Below is a small trained network, with its code and all its weights. Each question gives an input and a target symbol and asks what happens when units are switched off, that is, made to give their printed mean instead of their output.

import numpy as np


def w(rows, s, z=0):
    codes = np.array(rows[::2]) - 128.0
    scale = np.full(codes.shape[1], s)
    scale[-1] = z or s
    return codes * scale


def norm(h):
    return h / np.sqrt((h * h).mean(-1, keepdims=True) + 1e-5)


def f(y):
    return np.maximum(y, 0)


def softmax(a):
    e = np.exp(a - a.max(-1, keepdims=True))
    return e / e.sum(-1, keepdims=True)


def log_softmax(a):
    a = a - a.max(-1, keepdims=True)
    return a - np.log(np.exp(a).sum(-1, keepdims=True))


def net(x, mask):
    ids = ['αδζμξπψω'.index(c) for c in x.split()]
    T = len(ids)
    res = E[ids] + P[:T]
    r = norm(res)
    for j in range(3):
        rows = slice(4 * j, 4 * j + 4)
        q, k, v = (r @ M[0][rows].T for M in (Q, K, V))
        z = softmax(np.where(np.tri(T) > 0, q @ k.T / 4**0.5, -1e9)) @ v
        o = O[0][rows]
        res = res + np.where(mask[j], z, o[:, -1]) @ o[:, :-1]
    y = f(norm(res) @ A[0][:, :-1].T + A[0][:, -1])
    res = res + np.where(mask[3:15], y, B[0][:, -1]) @ B[0][:, :-1]
    return log_softmax(norm(res)[-1] @ U[:, :-1].T + U[:, -1])


Q, K, V, O, A, B = {}, {}, {}, {}, {}, {}
E = w([
[90,194,21,74],'α',
[83,138,84,154],'δ',
[8,41,72,134],'ζ',
[188,177,157,183],'μ',
[145,146,69,155],'ξ',
[121,115,52,138],'π',
[47,181,146,187],'ψ',
[39,175,122,185],'ω',
],0.012)
P = w([
[144,134,252,59],'0',
[102,138,143,201],'1',
[115,135,134,195],'2',
[130,107,174,88],'3',
[137,107,168,99],'4',
[200,66,107,132],'5',
[176,73,87,140],'6',
[164,75,85,149],'7',
],0.012)
Q[0] = w([
[127,126,188,115],'H0',
[136,133,94,83],'H0',
[108,244,178,97],'H0',
[142,121,175,35],'H0',
[145,134,175,82],'H1',
[120,184,122,149],'H1',
[93,100,179,29],'H1',
[180,155,159,36],'H1',
[170,147,197,120],'H2',
[86,124,211,150],'H2',
[151,137,111,174],'H2',
[128,160,193,70],'H2',
],0.012)
K[0] = w([
[88,189,70,82],'H0',
[116,109,177,168],'H0',
[132,238,144,64],'H0',
[4,235,149,215],'H0',
[62,169,98,121],'H1',
[106,94,146,112],'H1',
[87,160,93,169],'H1',
[72,104,69,107],'H1',
[147,152,223,146],'H2',
[170,109,155,149],'H2',
[164,66,124,109],'H2',
[144,179,181,193],'H2',
],0.011)
V[0] = w([
[125,103,104,51],'H0',
[66,99,48,115],'H0',
[103,27,188,87],'H0',
[96,129,50,102],'H0',
[119,25,144,157],'H1',
[166,140,217,198],'H1',
[34,79,204,121],'H1',
[125,58,111,100],'H1',
[250,128,139,205],'H2',
[202,167,96,56],'H2',
[214,87,187,99],'H2',
[111,16,137,165],'H2',
],0.011)
O[0] = w([
[25,91,90,150,151],'H0',
[55,163,123,122,167],'H0',
[81,48,118,123,147],'H0',
[89,156,114,137,155],'H0',
[154,75,74,76,77],'H1',
[193,125,163,93,111],'H1',
[149,166,84,1,172],'H1',
[125,63,68,117,107],'H1',
[230,62,97,126,2],'H2',
[71,191,87,225,140],'H2',
[169,73,69,145,17],'H2',
[41,61,186,48,73],'H2',
],0.0085,0.008)
A[0] = w([
[37,135,154,111,82],'N0',
[107,128,6,115,233],'N1',
[81,153,115,136,128],'N2',
[98,187,106,55,57],'N3',
[98,184,70,57,4],'N4',
[105,70,143,137,255],'N5',
[134,150,84,97,126],'N6',
[118,103,119,182,242],'N7',
[109,85,206,129,122],'N8',
[186,117,173,101,57],'N9',
[237,128,148,159,182],'N10',
[125,186,122,177,169],'N11',
],0.014,0.0048)
B[0] = w([
[93,78,127,210,243],'N0',
[101,193,181,133,235],'N1',
[140,90,52,121,229],'N2',
[153,88,17,214,218],'N3',
[99,133,61,174,198],'N4',
[179,53,251,51,167],'N5',
[107,193,140,180,160],'N6',
[130,67,178,120,189],'N7',
[254,32,104,174,152],'N8',
[71,155,52,141,143],'N9',
[84,74,107,167,168],'N10',
[183,72,121,195,254],'N11',
],0.0084,0.0089)
U = w([
[26,225,175,255,176],'α',
[126,72,20,136,90],'δ',
[71,77,30,52,98],'ζ',
[217,131,170,151,96],'μ',
[225,57,159,214,3],'ξ',
[26,71,159,95,146],'π',
[138,173,169,80,156],'ψ',
[142,196,154,91,166],'ω',
],0.0093,0.0038)

Each question gives the input, a string of symbols that net reads in full, and the target symbol t.
The units are the heads (4 rows each of Q, K, V and O) and the neurons (one row each of A and B). Each row of codes is followed by its name. A weight is (code - 128) times the scale printed after its matrix; where a second scale follows, it is the last column's (O, A, B and U).
mask holds one flag per unit, heads first, then neurons. A switched-off unit (its flag False) gives its mean, the last column of its rows in O or B, instead of its output. The means were averaged over made-up inputs and are rounded, as every weight is.
A unit's drop is (log p(t) with every unit on - log p(t) with that unit switched off) / (log p(t) with every unit on - log p(t) with every unit switched off).
The circuit of an input: a set's keep is (log p(t) with only the set's units on - log p(t) with every unit switched off) / (log p(t) with every unit on - log p(t) with every unit switched off). Starting from the 12 units with the biggest drops (on a tie, the unit counted first), units are removed one at a time, each time the one whose removal leaves the highest keep (on an exact tie, the one counted first), for as long as the keep stays at least 0.8.
units of the circuit, in order: the units of the circuit, biggest drop first
top k neurons: the k neurons with the biggest drops, biggest first
heads that matter: for each layer, one digit per head in row order, 1 if its drop is at least 0.15 and else 0, layers parted by /
drop when u is switched off: that unit's drop, to one decimal
input α μ μ ψ δ, target μ: units of the circuit, in order : H1, H0, H2
input δ π δ, target δ: heads that matter : 011
input ζ δ π, target ζ: heads that matter : 011
input δ μ δ ξ, target ξ: units of the circuit, in order : H2
input α μ ζ μ δ π, target ξ: units of the circuit, in order : H1, N8, H2
input δ ω ξ, target δ: top 2 neurons : N10, N1
input δ α α ζ α ζ ω ψ, target π: heads that matter : 101
input δ μ ω, target ξ: units of the circuit, in order : H0, H2
input π δ α ζ δ π, target π: units of the circuit, in order : H2, N5
input α α α μ, target ξ: heads that matter : 001
input π μ μ μ δ, target ξ: top 2 neurons : N8, N10
input α δ ζ ω, target π: top 2 neurons : N11, N5
input δ ζ μ, target δ: top 2 neurons : N9, N10
input ψ δ μ δ δ π ζ ξ, target π: units of the circuit, in order : H2
input π δ π, target π: drop when H0 is switched off : 0.9
input δ δ δ, target ζ: drop when H1 is switched off : 0.8
input ξ α π, target ξ: drop when N8 is switched off : 0.1
